Below is a small trained network, with its code and all its weights. Each question gives an input and a class and asks what happens when units are switched off, that is, made to give their printed mean instead of their output.

import numpy as np


def w(rows, s, z=0):
    codes = np.array(rows[::2]) - 128.0
    scale = np.full(codes.shape[1], s)
    scale[-1] = z or s
    return codes * scale


def norm(h):
    return h / np.sqrt((h * h).mean(-1, keepdims=True) + 1e-5)


def f(y):
    return np.maximum(y, 0)


def log_softmax(a):
    a = a - a.max(-1, keepdims=True)
    return a - np.log(np.exp(a).sum(-1, keepdims=True))


def net(x, mask):
    res = np.array(x, float).reshape(1, 8) / 4 @ E
    u = 0
    for l in range(3):
        y = f(norm(res) @ A[l][:, :-1].T + A[l][:, -1])
        res = res + np.where(mask[u : u + 5], y, B[l][:, -1]) @ B[l][:, :-1]
        u += 5
    return log_softmax(norm(res)[-1] @ U[:, :-1].T + U[:, -1])


A, B = {}, {}
E = w([
[130,119,119],'x0',
[83,135,2],'x1',
[134,102,106],'x2',
[229,127,64],'x3',
[125,139,139],'x4',
[150,51,88],'x5',
[131,113,114],'x6',
[126,139,136],'x7',
],0.011)
A[0] = w([
[58,173,189,68],'L0N1',
[162,186,130,91],'L0N2',
[98,178,40,158],'L0N3',
[140,7,178,5],'L0N4',
[88,53,159,196],'L0N5',
],0.011,0.0027)
B[0] = w([
[136,56,118,247],'L0N1',
[148,134,89,183],'L0N2',
[99,204,163,252],'L0N3',
[158,160,251,209],'L0N4',
[102,191,197,225],'L0N5',
],0.017,0.0043)
A[1] = w([
[168,178,211,122],'L1N1',
[171,67,132,3],'L1N2',
[248,128,81,76],'L1N3',
[229,202,100,201],'L1N4',
[95,118,33,98],'L1N5',
],0.013,0.0021)
B[1] = w([
[77,40,76,255],'L1N1',
[149,168,185,141],'L1N2',
[56,116,220,194],'L1N3',
[228,25,83,233],'L1N4',
[76,84,10,163],'L1N5',
],0.014,0.0081)
A[2] = w([
[47,247,143,146],'L2N1',
[29,135,160,255],'L2N2',
[171,188,166,52],'L2N3',
[239,216,44,93],'L2N4',
[148,62,20,61],'L2N5',
],0.013,0.0023)
B[2] = w([
[177,218,132,189],'L2N1',
[73,160,89,253],'L2N2',
[108,115,110,129],'L2N3',
[252,142,182,177],'L2N4',
[125,154,90,235],'L2N5',
],0.022,0.0072)
U = w([
[52,108,124,250],'0',
[116,236,90,72],'1',
[181,36,88,192],'2',
[245,173,68,93],'3',
[77,110,196,140],'4',
[96,198,59,218],'5',
[185,41,170,9],'6',
[180,108,2,26],'7',
],0.017,0.0021)

Each question gives the input, the list of numbers given to net, and the class t.
The units are the neurons (one row each of A and B). Each row of codes is followed by its name. A weight is (code - 128) times the scale printed after its matrix; where a second scale follows, it is the last column's (A, B and U).
mask holds one flag per neuron, layer by layer. A switched-off neuron (its flag False) gives its mean, the last column of its row in B, instead of its output. The means were averaged over made-up inputs and are rounded, as every weight is.
A unit's drop is (log p(t) with every unit on - log p(t) with that unit switched off) / (log p(t) with every unit on - log p(t) with every unit switched off).
The circuit of an input: a set's keep is (log p(t) with only the set's units on - log p(t) with every unit switched off) / (log p(t) with every unit on - log p(t) with every unit switched off). Starting from the 12 units with the biggest drops (on a tie, the unit counted first), units are removed one at a time, each time the one whose removal leaves the highest keep (on an exact tie, the one counted first), for as long as the keep stays at least 0.8.
units of the circuit, in order: the units of the circuit, biggest drop first
unit that matters most: the unit with the biggest drop
top k neurons: the k neurons with the biggest drops, biggest first
k most important neurons of layer l: the k neurons of layer l with the biggest drops, biggest first
input [7,1,6,-5,-6,-1,7,-3], class 1: unit that matters most => L1N4
input [-6,4,5,-7,-3,-3,1,-6], class 1: units of the circuit, in order => (L2N1; L1N1)
input [3,0,-8,-1,-1,-7,-3,1], class 0: top 3 neurons => (L1N4; L0N1; L2N1)
input [0,1,-3,2,-5,-2,3,1], class 3: 2 most important neurons of layer 2 => (L2N4; L2N5)
input [-3,2,-2,-8,8,0,-5,-6], class 1: top 3 neurons => (L1N4; L1N1; L2N1)
input [4,6,-6,1,0,0,-7,5], class 3: units of the circuit, in order => (L1N3; L2N4; L1N1)
input [4,-4,8,5,4,-7,1,0], class 2: top 2 neurons => (L1N4; L1N3)
input [0,-2,3,-3,2,-3,-7,1], class 0: top 2 neurons => (L1N4; L0N1)
input [-2,2,8,-8,1,5,-1,-6], class 5: top 3 neurons => (L1N4; L2N2; L2N1)
input [1,6,-1,2,3,-3,-5,-8], class 3: units of the circuit, in order => (L2N4; L1N1)
input [1,7,1,-3,-6,-1,3,-4], class 1: units of the circuit, in order => (L1N1; L1N4)
input [0,6,8,0,-2,0,-8,0], class 1: 2 most important neurons of layer 1 => (L1N4; L1N1)
input [-3,2,8,-1,0,8,2,0], class 5: top 2 neurons => (L0N5; L1N4)
input [-1,0,0,3,6,-6,-7,-8], class 2: unit that matters most => L1N4
input [-8,-4,-3,3,-8,-3,5,-4], class 2: top 2 neurons => (L1N4; L0N1)
input [5,-1,0,0,3,2,5,-8], class 4: top 2 neurons => (L0N4; L1N4)
input [-1,-5,8,0,-7,-8,-1,2], class 0: top 3 neurons => (L1N4; L0N1; L2N4)
input [-4,2,6,2,2,-2,-6,1], class 3: top 2 neurons => (L2N4; L0N3)
input [-4,6,8,-4,2,8,6,8], class 5: units of the circuit, in order => (L1N4; L1N1)
input [-5,0,-8,8,4,-4,6,-2], class 2: most important neuron of layer 1 => (L1N3)
